Here is a tiny trained network, its code and every weight. The questions are about switching its units off for an input and a class, where a switched-off unit gives its printed mean instead of its output.

import numpy as np


def w(rows, s, z=0):
    codes = np.array(rows[::2]) - 128.0
    scale = np.full(codes.shape[1], s)
    scale[-1] = z or s
    return codes * scale


def norm(h):
    return h / np.sqrt((h * h).mean(-1, keepdims=True) + 1e-5)


def f(y):
    return y / 2 * (1 + np.tanh(0.7978845608 * (y + 0.044715 * y**3)))


def log_softmax(a):
    a = a - a.max(-1, keepdims=True)
    return a - np.log(np.exp(a).sum(-1, keepdims=True))


def net(x, mask):
    res = np.array(x, float).reshape(1, 2) / 4 @ E
    u = 0
    for l in range(2):
        y = f(norm(res) @ A[l][:, :-1].T + A[l][:, -1])
        res = res + np.where(mask[u : u + 14], y, B[l][:, -1]) @ B[l][:, :-1]
        u += 14
    return log_softmax(norm(res)[-1] @ U[:, :-1].T + U[:, -1])


A, B = {}, {}
E = w([
[160,254,62,140,166,114,200,169],'x0',
[188,101,243,214,206,76,87,148],'x1',
],0.013)
A[0] = w([
[250,112,142,190,177,77,126,78,131],'L0N1',
[163,199,196,153,173,56,50,65,110],'L0N2',
[35,114,108,159,158,188,182,93,10],'L0N3',
[71,86,254,172,96,227,46,51,133],'L0N4',
[169,221,88,218,165,101,186,191,131],'L0N5',
[110,135,241,166,175,153,121,243,13],'L0N6',
[136,120,201,109,68,179,121,180,2],'L0N7',
[109,147,172,105,110,152,106,92,128],'L0N8',
[132,132,52,140,192,107,110,122,26],'L0N9',
[126,97,159,167,67,144,119,63,72],'L0N10',
[130,97,139,27,197,196,108,203,4],'L0N11',
[119,185,58,93,7,218,145,97,103],'L0N12',
[77,149,88,187,124,141,29,187,100],'L0N13',
[131,80,93,122,143,142,106,224,75],'L0N14',
],0.0062,0.0037)
B[0] = w([
[131,120,87,2,150,146,138,152,187],'L0N1',
[90,75,28,98,166,169,157,121,178],'L0N2',
[83,109,138,150,175,149,135,122,124],'L0N3',
[129,167,111,184,73,134,132,161,250],'L0N4',
[114,133,171,196,48,134,84,148,230],'L0N5',
[120,63,102,115,122,129,188,135,162],'L0N6',
[157,150,149,156,106,95,144,113,119],'L0N7',
[123,172,135,126,126,163,137,141,138],'L0N8',
[122,143,212,128,101,131,123,100,120],'L0N9',
[154,181,141,132,104,127,121,140,148],'L0N10',
[145,154,137,119,159,118,124,103,110],'L0N11',
[130,60,72,65,175,113,134,153,254],'L0N12',
[89,125,92,135,136,78,86,131,121],'L0N13',
[95,125,129,146,131,131,141,125,116],'L0N14',
],0.0086,0.007)
A[1] = w([
[141,202,140,140,146,84,152,132,21],'L1N1',
[158,246,132,165,185,93,167,141,22],'L1N2',
[136,168,126,184,96,119,137,142,157],'L1N3',
[136,146,95,145,140,152,144,175,164],'L1N4',
[102,78,99,66,90,120,105,173,121],'L1N5',
[164,122,165,159,212,130,115,169,117],'L1N6',
[150,83,110,71,189,56,134,92,19],'L1N7',
[141,135,107,93,172,107,160,184,107],'L1N8',
[130,91,228,125,96,120,35,36,89],'L1N9',
[140,93,165,142,225,70,117,156,36],'L1N10',
[130,210,179,148,40,86,82,129,3],'L1N11',
[107,100,169,97,97,143,113,56,161],'L1N12',
[167,107,165,157,255,86,144,140,47],'L1N13',
[117,141,134,138,116,105,112,133,100],'L1N14',
],0.013,0.0044)
B[1] = w([
[155,149,136,161,46,148,115,136,146],'L1N1',
[75,208,137,207,6,49,74,132,177],'L1N2',
[143,79,174,142,139,149,83,99,177],'L1N3',
[112,88,176,143,146,136,64,118,198],'L1N4',
[164,140,179,154,186,133,136,129,246],'L1N5',
[105,146,55,62,177,169,179,109,172],'L1N6',
[121,193,133,174,63,142,116,140,148],'L1N7',
[117,103,162,148,82,115,113,106,192],'L1N8',
[107,208,116,173,77,94,91,149,188],'L1N9',
[142,110,41,41,135,166,182,92,168],'L1N10',
[135,108,103,79,190,138,196,136,174],'L1N11',
[107,198,97,163,106,78,134,143,165],'L1N12',
[99,86,97,67,183,158,164,132,173],'L1N13',
[147,134,120,128,138,153,106,167,127],'L1N14',
],0.011)
U = w([
[64,82,3,4,172,183,180,161,190],'0',
[79,169,107,223,20,121,80,177,199],'1',
[185,33,207,169,193,188,118,182,170],'2',
[192,129,125,153,129,96,191,102,33],'3',
[180,123,136,118,125,85,169,121,23],'4',
[194,128,138,119,122,82,175,77,34],'5',
[161,135,155,96,128,89,159,86,1],'6',
[175,148,158,88,136,64,163,69,11],'7',
],0.016,0.0056)

Each question gives the input, the list of numbers given to net, and the class t.
The units are the neurons (one row each of A and B). Each row of codes is followed by its name. A weight is (code - 128) times the scale printed after its matrix; where a second scale follows, it is the last column's (A, B and U).
mask holds one flag per neuron, layer by layer. A switched-off neuron (its flag False) gives its mean, the last column of its row in B, instead of its output. The means were averaged over made-up inputs and are rounded, as every weight is.
A unit's drop is (log p(t) with every unit on - log p(t) with that unit switched off) / (log p(t) with every unit on - log p(t) with every unit switched off).
The circuit of an input: a set's keep is (log p(t) with only the set's units on - log p(t) with every unit switched off) / (log p(t) with every unit on - log p(t) with every unit switched off). Starting from the 12 units with the biggest drops (on a tie, the unit counted first), units are removed one at a time, each time the one whose removal leaves the highest keep (on an exact tie, the one counted first), for as long as the keep stays at least 0.8.
units of the circuit, in order: the units of the circuit, biggest drop first
k most important neurons: the k neurons with the biggest drops, biggest first
k most important neurons of layer l: the k neurons of layer l with the biggest drops, biggest first
drop when u is switched off: that unit's drop, to one decimal
input [-2,-2], class 2: most important neuron : (L1N5)
input [-1,-3], class 2: units of the circuit, in order : (L1N5, L1N2, L1N6)
input [4,4], class 0: 2 most important neurons : (L0N4, L1N6)
input [-4,2], class 1: 2 most important neurons : (L1N9, L0N12)
input [7,7], class 0: 2 most important neurons : (L1N6, L0N4)
input [-4,-3], class 1: 2 most important neurons : (L0N1, L1N12)
input [3,-3], class 2: 2 most important neurons : (L0N12, L1N2)
input [6,-5], class 1: 2 most important neurons : (L0N2, L0N1)
input [2,0], class 2: 2 most important neurons of layer 1 : (L1N3, L1N11)
input [-3,0], class 2: 3 most important neurons : (L0N4, L1N11, L1N2)
input [-7,6], class 1: 3 most important neurons : (L1N9, L0N12, L0N4)
input [8,8], class 0: 3 most important neurons : (L1N6, L1N13, L0N4)
input [-2,-3], class 2: drop when L1N6 is switched off : 0.2
input [-8,-1], class 1: drop when L1N5 is switched off : 0.0
input [-5,6], class 0: drop when L0N5 is switched off : 0.1
